Here is a tiny trained network, its code and every weight. The questions are about switching its units off for an input and a class, where a switched-off unit gives its printed mean instead of its output.

import numpy as np


def w(rows, s, z=0):
    codes = np.array(rows[::2]) - 128.0
    scale = np.full(codes.shape[1], s)
    scale[-1] = z or s
    return codes * scale


def f(y):
    return np.maximum(y, 0)


def log_softmax(a):
    a = a - a.max(-1, keepdims=True)
    return a - np.log(np.exp(a).sum(-1, keepdims=True))


def net(x, mask):
    res = np.array(x, float).reshape(1, 2) / 4 @ E
    y = f(res @ A[0][:, :-1].T + A[0][:, -1])
    res = res + np.where(mask, y, B[0][:, -1]) @ B[0][:, :-1]
    return log_softmax(res[-1] @ U[:, :-1].T + U[:, -1])


A, B = {}, {}
E = w([
[218,142,110,53,188,62,5,44,197,157],'x0',
[173,217,58,19,140,207,96,178,213,83],'x1',
],0.016)
A[0] = w([
[198,125,158,144,132,82,37,56,103,133,26],'neuron 0',
[189,102,71,110,162,40,114,76,185,136,213],'neuron 1',
[138,152,88,77,93,167,117,157,190,132,127],'neuron 2',
[213,132,102,146,174,143,73,124,180,147,20],'neuron 3',
[106,171,132,130,88,174,204,226,95,61,214],'neuron 4',
[175,121,93,83,157,123,78,69,191,169,163],'neuron 5',
[123,86,125,94,157,111,25,82,188,139,255],'neuron 6',
[196,172,87,93,145,226,117,152,157,91,125],'neuron 7',
[156,186,120,43,115,77,88,105,166,142,174],'neuron 8',
[130,109,150,96,130,72,78,90,113,121,53],'neuron 9',
[98,93,184,161,134,7,105,104,102,190,165],'neuron 10',
[143,206,70,45,120,135,116,191,190,114,136],'neuron 11',
[110,129,114,96,169,122,101,119,130,87,216],'neuron 12',
],0.011,0.0034)
B[0] = w([
[118,94,114,92,133,168,70,95,102,180,203],'neuron 0',
[177,91,95,86,133,173,102,70,129,167,214],'neuron 1',
[90,143,198,177,139,63,104,153,175,86,200],'neuron 2',
[198,122,89,147,117,60,175,162,161,156,188],'neuron 3',
[48,117,88,102,152,129,194,130,139,80,252],'neuron 4',
[216,110,69,106,157,125,149,91,118,112,217],'neuron 5',
[187,79,93,100,156,155,133,111,111,169,216],'neuron 6',
[106,149,150,169,146,64,33,166,126,66,224],'neuron 7',
[148,147,87,82,191,101,150,131,153,129,208],'neuron 8',
[125,92,159,12,77,236,126,143,120,140,172],'neuron 9',
[105,164,207,146,60,86,100,13,93,111,232],'neuron 10',
[102,159,197,125,149,67,55,208,162,128,235],'neuron 11',
[136,170,141,76,180,118,133,124,113,128,160],'neuron 12',
],0.012,0.027)
U = w([
[216,86,45,49,144,177,163,117,105,203,186],'0',
[185,145,127,147,117,169,165,127,174,107,18],'1',
[77,106,27,140,142,171,254,189,114,7,181],'2',
[49,152,223,131,177,94,79,237,154,69,146],'3',
[133,113,60,135,77,169,111,169,180,142,3],'4',
[218,123,116,106,184,66,103,180,184,114,82],'5',
[112,158,228,223,85,18,175,102,50,93,165],'6',
[99,71,174,116,90,185,74,106,83,173,117],'7',
],0.0091,0.0049)

Each question gives the input, the list of numbers given to net, and the class t.
The units are the neurons (one row each of A and B). Each row of codes is followed by its name. A weight is (code - 128) times the scale printed after its matrix; where a second scale follows, it is the last column's (A, B and U).
mask holds one flag per neuron, in row order. A switched-off neuron (its flag False) gives its mean, the last column of its row in B, instead of its output. The means were averaged over made-up inputs and are rounded, as every weight is.
A unit's drop is (log p(t) with every unit on - log p(t) with that unit switched off) / (log p(t) with every unit on - log p(t) with every unit switched off).
The circuit of an input: a set's keep is (log p(t) with only the set's units on - log p(t) with every unit switched off) / (log p(t) with every unit on - log p(t) with every unit switched off). Starting from the 12 units with the biggest drops (on a tie, the unit counted first), units are removed one at a time, each time the one whose removal leaves the highest keep (on an exact tie, the one counted first), for as long as the keep stays at least 0.8.
circuit, biggest first: the units of the circuit, biggest drop first
top k neurons: the k neurons with the biggest drops, biggest first
drop of u: that unit's drop, to one decimal
input [-7,3], class 2: circuit, biggest first -> (neuron 4)
input [-4,-2], class 2: top 2 neurons -> (neuron 11; neuron 10)
input [0,1], class 3: top 2 neurons -> (neuron 5; neuron 1)
input [3,-4], class 7: top 3 neurons -> (neuron 10; neuron 8; neuron 3)
input [-5,3], class 2: top 2 neurons -> (neuron 4; neuron 10)
input [4,-5], class 7: top 2 neurons -> (neuron 10; neuron 8)
input [2,-8], class 7: top 3 neurons -> (neuron 0; neuron 9; neuron 2)
input [-7,4], class 2: top 2 neurons -> (neuron 4; neuron 10)
input [5,-8], class 7: drop of neuron 10 -> 1.1
input [5,1], class 0: drop of neuron 3 -> 0.0
input [-2,-2], class 6: drop of neuron 11 -> 0.1
input [-8,4], class 2: drop of neuron 4 -> 3.8
